Below is a small trained network, with its code and all its weights. Each question gives an input and a target symbol and asks what happens when units are switched off, that is, made to give their printed mean instead of their output.

import numpy as np


def w(rows, s, z=0):
    codes = np.array(rows[::2]) - 128.0
    scale = np.full(codes.shape[1], s)
    scale[-1] = z or s
    return codes * scale


def f(y):
    return y / 2 * (1 + np.tanh(0.7978845608 * (y + 0.044715 * y**3)))


def softmax(a):
    e = np.exp(a - a.max(-1, keepdims=True))
    return e / e.sum(-1, keepdims=True)


def log_softmax(a):
    a = a - a.max(-1, keepdims=True)
    return a - np.log(np.exp(a).sum(-1, keepdims=True))


def net(x, mask):
    ids = ['Παβγεζηθλμξσ'.index(c) for c in x.split()]
    T = len(ids)
    res = E[ids] + P[:T]
    u = 0
    for l in range(3):
        r = res
        for j in range(2):
            rows = slice(4 * j, 4 * j + 4)
            q, k, v = (r @ M[l][rows].T for M in (Q, K, V))
            z = softmax(np.where(np.tri(T) > 0, q @ k.T / 4**0.5, -1e9)) @ v
            o = O[l][rows]
            res = res + np.where(mask[u + j], z, o[:, -1]) @ o[:, :-1]
        u += 2
        y = f(res @ A[l][:, :-1].T + A[l][:, -1])
        res = res + np.where(mask[u : u + 4], y, B[l][:, -1]) @ B[l][:, :-1]
        u += 4
    return log_softmax(res[-1] @ U[:, :-1].T + U[:, -1])


Q, K, V, O, A, B = {}, {}, {}, {}, {}, {}
E = w([
[114,152,134],'Π',
[132,142,125],'α',
[71,145,126],'β',
[113,121,146],'γ',
[10,151,209],'ε',
[74,144,168],'ζ',
[106,129,34],'η',
[148,123,74],'θ',
[46,123,233],'λ',
[154,108,138],'μ',
[123,126,123],'ξ',
[191,105,88],'σ',
],0.013)
P = w([
[119,247,92],'0',
[104,58,168],'1',
[97,139,176],'2',
[118,156,102],'3',
[88,46,158],'4',
[90,150,178],'5',
[114,163,96],'6',
[94,38,155],'7',
[89,153,178],'8',
[114,166,94],'9',
[100,30,149],'10',
[88,155,178],'11',
[113,167,93],'12',
[107,24,146],'13',
],0.012)
Q[0] = w([
[59,31,166],'0.h0',
[125,15,170],'0.h0',
[74,150,128],'0.h0',
[142,9,151],'0.h0',
[81,143,149],'0.h1',
[126,199,149],'0.h1',
[119,166,102],'0.h1',
[102,144,71],'0.h1',
],0.011)
K[0] = w([
[79,70,160],'0.h0',
[92,3,112],'0.h0',
[131,157,216],'0.h0',
[157,9,169],'0.h0',
[132,144,113],'0.h1',
[199,178,98],'0.h1',
[163,133,122],'0.h1',
[150,126,138],'0.h1',
],0.011)
V[0] = w([
[127,214,188],'0.h0',
[155,164,130],'0.h0',
[91,234,112],'0.h0',
[130,109,190],'0.h0',
[117,50,181],'0.h1',
[207,254,107],'0.h1',
[60,83,161],'0.h1',
[171,111,128],'0.h1',
],0.0057)
O[0] = w([
[101,209,84,177],'0.h0',
[146,167,92,84],'0.h0',
[139,228,123,253],'0.h0',
[107,110,126,126],'0.h0',
[186,1,158,74],'0.h1',
[135,242,122,81],'0.h1',
[151,60,195,212],'0.h1',
[193,111,141,34],'0.h1',
],0.0055,0.0015)
A[0] = w([
[251,149,93,60],'0.n0',
[151,89,172,5],'0.n1',
[143,130,70,126],'0.n2',
[139,141,18,105],'0.n3',
],0.014,0.0029)
B[0] = w([
[229,1,88,143],'0.n0',
[92,194,64,168],'0.n1',
[179,130,192,169],'0.n2',
[198,148,210,252],'0.n3',
],0.0085,0.0038)
Q[1] = w([
[254,110,181],'1.h0',
[95,75,212],'1.h0',
[113,78,224],'1.h0',
[154,165,50],'1.h0',
[177,151,117],'1.h1',
[124,26,78],'1.h1',
[148,139,141],'1.h1',
[151,26,144],'1.h1',
],0.0096)
K[1] = w([
[134,188,16],'1.h0',
[254,224,189],'1.h0',
[238,254,142],'1.h0',
[58,64,44],'1.h0',
[121,154,141],'1.h1',
[152,158,211],'1.h1',
[56,129,127],'1.h1',
[173,174,151],'1.h1',
],0.0087)
V[1] = w([
[91,149,107],'1.h0',
[44,110,119],'1.h0',
[88,139,143],'1.h0',
[71,142,153],'1.h0',
[166,132,114],'1.h1',
[87,200,100],'1.h1',
[147,86,172],'1.h1',
[174,175,2],'1.h1',
],0.0071)
O[1] = w([
[122,63,106,115],'1.h0',
[157,170,63,2],'1.h0',
[172,112,103,115],'1.h0',
[134,167,127,109],'1.h0',
[137,131,198,143],'1.h1',
[59,255,99,172],'1.h1',
[185,84,122,114],'1.h1',
[133,189,58,137],'1.h1',
],0.0038,0.006)
A[1] = w([
[214,113,98,4],'1.n0',
[37,244,79,91],'1.n1',
[21,124,135,249],'1.n2',
[157,180,189,155],'1.n3',
],0.011,0.0031)
B[1] = w([
[253,37,16,141],'1.n0',
[47,184,25,202],'1.n1',
[244,110,28,254],'1.n2',
[163,194,196,184],'1.n3',
],0.0079,0.0098)
Q[2] = w([
[127,213,119],'2.h0',
[102,4,71],'2.h0',
[2,97,153],'2.h0',
[161,133,63],'2.h0',
[117,71,180],'2.h1',
[210,227,100],'2.h1',
[98,67,51],'2.h1',
[131,199,209],'2.h1',
],0.0069)
K[2] = w([
[73,41,156],'2.h0',
[123,255,148],'2.h0',
[87,124,48],'2.h0',
[122,181,219],'2.h0',
[129,188,127],'2.h1',
[107,23,96],'2.h1',
[157,107,181],'2.h1',
[69,105,126],'2.h1',
],0.0068)
V[2] = w([
[137,162,245],'2.h0',
[182,49,203],'2.h0',
[97,104,24],'2.h0',
[153,124,91],'2.h0',
[28,138,166],'2.h1',
[80,228,23],'2.h1',
[201,70,110],'2.h1',
[112,253,173],'2.h1',
],0.0059)
O[2] = w([
[127,15,87,130],'2.h0',
[46,70,157,7],'2.h0',
[121,220,144,124],'2.h0',
[143,133,151,151],'2.h0',
[157,129,215,57],'2.h1',
[145,1,137,177],'2.h1',
[133,195,70,148],'2.h1',
[73,93,134,180],'2.h1',
],0.0061,0.012)
A[2] = w([
[135,168,252,254],'2.n0',
[144,128,63,143],'2.n1',
[255,57,97,167],'2.n2',
[157,247,214,143],'2.n3',
],0.009,0.0071)
B[2] = w([
[195,8,68,157],'2.n0',
[159,117,58,197],'2.n1',
[120,172,200,251],'2.n2',
[32,83,163,219],'2.n3',
],0.015,0.016)
U = w([
[20,102,183,89],'Π',
[117,74,185,147],'α',
[173,152,237,157],'β',
[67,157,189,137],'γ',
[196,161,89,208],'ε',
[143,41,53,157],'ζ',
[208,175,110,138],'η',
[115,241,107,130],'θ',
[213,128,2,5],'λ',
[147,20,226,42],'μ',
[206,79,158,134],'ξ',
[31,236,222,127],'σ',
],0.0095,0.011)

Each question gives the input, a string of symbols that net reads in full, and the target symbol t.
The units are the heads (4 rows each of Q, K, V and O) and the neurons (one row each of A and B). Each row of codes is followed by its name. A weight is (code - 128) times the scale printed after its matrix; where a second scale follows, it is the last column's (O, A, B and U).
mask holds one flag per unit, layer by layer, with each layer's heads first. A switched-off unit (its flag False) gives its mean, the last column of its rows in O or B, instead of its output. The means were averaged over made-up inputs and are rounded, as every weight is.
A unit's drop is (log p(t) with every unit on - log p(t) with that unit switched off) / (log p(t) with every unit on - log p(t) with every unit switched off).
The circuit of an input: a set's keep is (log p(t) with only the set's units on - log p(t) with every unit switched off) / (log p(t) with every unit on - log p(t) with every unit switched off). Starting from the 12 units with the biggest drops (on a tie, the unit counted first), units are removed one at a time, each time the one whose removal leaves the highest keep (on an exact tie, the one counted first), for as long as the keep stays at least 0.8.
units of the circuit, in order: the units of the circuit, biggest drop first
most important unit: the unit with the biggest drop
top k neurons: the k neurons with the biggest drops, biggest first
heads that matter: for each layer, one digit per head in row order, 1 if its drop is at least 0.15 and else 0, layers parted by /
input β Π ζ θ Π, target θ: top neuron -> 0.n3
input θ θ β ζ μ ζ α ζ ζ θ α σ θ ε, target ζ: units of the circuit, in order -> 0.n3, 1.n2, 1.n3
input θ ε θ ε μ ε ζ Π Π θ θ θ θ μ, target ζ: units of the circuit, in order -> 0.n3, 1.n3, 0.h1, 2.h0
input θ ζ ζ ζ ζ, target ζ: units of the circuit, in order -> 0.n3, 1.n2, 1.n3, 2.h0
input η θ ζ θ ε, target μ: units of the circuit, in order -> 0.h1, 2.h1, 1.n1
input θ θ ε γ σ σ θ Π, target ζ: units of the circuit, in order -> 0.n3, 1.n3, 2.h0, 0.h1
input η θ σ θ ζ ξ λ Π, target μ: top 3 neurons -> 1.n3, 2.n2, 0.n2
input θ σ σ μ θ ζ Π ε α ζ Π, target ζ: top 4 neurons -> 0.n0, 0.n3, 1.n3, 0.n2
input ε θ θ α θ Π ε θ μ σ θ, target Π: heads that matter -> 10 / 01 / 10
input θ μ ε, target θ: units of the circuit, in order -> 1.n2, 1.n1, 0.h1
input ε Π ζ γ ζ β μ ζ ζ θ ε η ζ η, target Π: top 2 neurons -> 2.n3, 1.n1
input γ θ ζ σ θ ζ θ θ θ θ ζ μ η θ, target η: top 4 neurons -> 0.n3, 1.n1, 1.n3, 2.n3
input Π Π β, target λ: units of the circuit, in order -> 2.n2, 2.n3
input ξ Π ζ α, target ζ: units of the circuit, in order -> 2.n2, 1.n2
input ε θ θ θ θ α η γ η η ζ, target Π: top 3 neurons -> 2.n3, 1.n1, 2.n0
input θ λ ζ θ β, target ζ: units of the circuit, in order -> 0.n3, 2.h0, 1.n3, 0.h1
input ξ θ η ζ ξ θ θ θ ζ λ, target ε: most important unit -> 0.n3
input θ θ Π σ θ θ ξ β, target ζ: units of the circuit, in order -> 0.n3, 1.n3, 2.h0, 0.h1
input μ η θ θ η θ ζ θ ε, target θ: top 2 neurons -> 1.n2, 0.n3
input ξ ζ Π ε, target λ: most important unit -> 1.n2
input ζ θ θ η θ ε η, target μ: heads that matter -> 00 / 00 / 00
input ζ μ η Π θ θ θ λ ζ σ θ ξ θ η, target σ: top 2 neurons -> 2.n3, 1.n1
input ζ θ ζ Π ε, target σ: heads that matter -> 11 / 01 / 10
input ζ ζ θ η ζ Π θ ε ζ β μ, target σ: top 2 neurons -> 2.n3, 0.n1
